Small tables with named rows and columns. After each table, cells are looked up by row and column.

Table mifo
fields: tusov, ponu, vop, ritapaf
fadiza: [15654, 68403, -2888, 11032]
zik: [11222, 11032, -1236, 16329]
vipo: [11032, 230, -1165, -2406]
tusoze: [11032, 51947, -1165, 11534]
zibolo: [-6815, -16743, 5487, -3920]
muv: [5690, 51311, 826, 11032]
susode: [8866, 58918, -357, 14101]
lokaz: [25383, -52508, -6514, 11485]
zasud: [11032, 42527, -1165, 8157]
gufa: [-7565, -3865, 5767, -2878]
vifa: [-1374, 29469, 3459, 3940]

susode, tusov: 8866
zasud, tusov: 11032
zibolo, vop: 5487
zik, vop: -1236
vipo, ponu: 230
muv, ritapaf: 11032
susode, ritapaf: 14101
lokaz, vop: -6514
zik, ponu: 11032

zam.csv
,tufo,fopu,purege,zasusep
nokat,205,163,95,106
furila,230,176,60,88
zuf,93,137,135,239
faru,148,164,41,161
bedeku,103,136,142,12
kodon,17,164,71,98
pakugo,158,189,63,147
viloz,157,121,108,106
gatem,103,135,140,229

What is the tufo of gatem in zam?
103
What is the purege of bedeku in zam?
142
What is the tufo of pakugo in zam?
158
What is the tufo of faru in zam?
148
What is the tufo of zuf in zam?
93
What is the zasusep of nokat in zam?
106
What is the fopu of pakugo in zam?
189
What is the purege of gatem in zam?
140
What is the purege of zuf in zam?
135
What is the tufo of bedeku in zam?
103
What is the tufo of furila in zam?
230
What is the zasusep of bedeku in zam?
12
What is the tufo of kodon in zam?
17
What is the fopu of gatem in zam?
135
What is the fopu of kodon in zam?
164
What is the tufo of viloz in zam?
157
What is the purege of pakugo in zam?
63
What is the purege of viloz in zam?
108

povodam.csv
,zusaka,bapo,tava,pigu,biniv,zeton
gusop,104,100,113,96,103,99
keran,104,101,106,97,109,101
fisa,102,98,107,97,103,97
nutof,77,58,160,217,8,92
toli,102,97,114,98,106,98
lomul,108,92,114,97,82,113
mige,113,103,99,92,98,108
zuf,100,94,117,106,100,98
konere,96,92,110,111,100,97
lozu,109,110,77,86,96,102
nugono,66,50,164,237,63,85
puz,103,102,104,97,103,101
zatad,100,99,106,104,102,100
dapuzaf,90,97,103,105,100,101

What is the pigu of nugono in povodam?
237
What is the biniv of konere in povodam?
100
What is the zeton of konere in povodam?
97
What is the zusaka of mige in povodam?
113
What is the pigu of toli in povodam?
98
What is the zusaka of nugono in povodam?
66
What is the tava of lomul in povodam?
114
What is the zusaka of gusop in povodam?
104
What is the zeton of zatad in povodam?
100
What is the tava of fisa in povodam?
107
What is the zeton of lozu in povodam?
102
What is the zusaka of nutof in povodam?
77
What is the tava of gusop in povodam?
113
What is the biniv of puz in povodam?
103
What is the zusaka of keran in povodam?
104

Table vutol
|  | nivem | tumuku | subos | pek | sudup | digez | zul | vin |
|---|---|---|---|---|---|---|---|---|
| gesi | 6.128 | -23.276 | -1.673 | -24.260 | -18.703 | 9.974 | -19.827 | -24.902 |
| sil | -24.854 | -2.987 | -17.683 | -0.375 | -4.709 | -27.606 | -2.865 | 0.330 |
| dobupe | -33.187 | 5.282 | -22.542 | 7.227 | -0.577 | -38.131 | 1.084 | 8.360 |
| tif | 20.386 | -33.400 | 5.625 | -35.852 | -24.718 | 26.438 | -26.892 | -37.718 |
| sidebig | 50.116 | -54.314 | 20.946 | -60.116 | -38.376 | 64.992 | -43.523 | -62.795 |
| tur | -42.322 | 17.560 | -26.935 | 18.801 | 3.557 | -53.691 | 4.064 | 19.931 |

sil, nivem -> -24.854
gesi, zul -> -19.827
dobupe, zul -> 1.084
dobupe, digez -> -38.131
gesi, digez -> 9.974
tif, sudup -> -24.718
tif, subos -> 5.625
sidebig, nivem -> 50.116
sil, zul -> -2.865

daduv:
           rof  suzesa    fir  volemam  redizul  diledaz  bivam  felis   duru  duburer
dum      4.983   7.120  6.683    5.221    5.532    5.936  5.582  2.762  5.295    5.751
ral      6.214   2.859  3.539    5.838    5.279    4.501  5.119  9.272  5.638    4.997
gove     6.096   3.110  3.717    5.761    5.282    4.626  5.160  8.923  5.606    5.016
zevusev  6.299   2.462  3.242    5.870    5.248    4.394  5.084  9.896  5.663    4.910
kotoz    4.671   7.939  7.274    5.037    5.561    6.277  5.694  1.577  5.207    5.854

dum, duru: 5.295
dum, volemam: 5.221
ral, rof: 6.214
zevusev, duburer: 4.910
kotoz, fir: 7.274
zevusev, redizul: 5.248
kotoz, redizul: 5.561
ral, duburer: 4.997
ral, fir: 3.539
ral, felis: 9.272
gove, redizul: 5.282
dum, duburer: 5.751
dum, felis: 2.762
kotoz, bivam: 5.694
dum, rof: 4.983

nake:
,fulo,kulim,sus,ber,dem,kevimo,dugukom,komuful,vig
meroviv,8.07,7.39,7.25,8.19,7.42,7.83,5.67,8.19,6.07
zimag,-33.34,22.77,-20.78,-36.66,53.06,8.59,-16.18,-60.41,12.97
pakesif,9.59,11.51,-4.36,5.42,4.23,-0.72,-5.23,8.76,-6.75
sot,-34.00,22.81,-21.35,-37.72,53.55,8.70,-16.94,-61.33,13.03
noferi,12.79,23.24,-15.05,-11.37,-4.76,-19.53,-13.78,11.17,-32.57
rif,7.10,7.54,7.38,7.63,7.95,7.10,6.74,8.02,7.72
vulabik,7.82,7.70,7.24,8.05,7.53,7.10,6.33,8.35,7.31
tak,14.08,27.76,-20.67,-31.62,-11.76,-30.02,-17.99,12.86,-49.42
digito,10.63,16.33,-10.62,-1.48,0.36,-9.22,-9.94,9.53,-18.50

pakesif, kevimo => -0.72
noferi, komuful => 11.17
noferi, dem => -4.76
digito, dugukom => -9.94
pakesif, komuful => 8.76
digito, kulim => 16.33

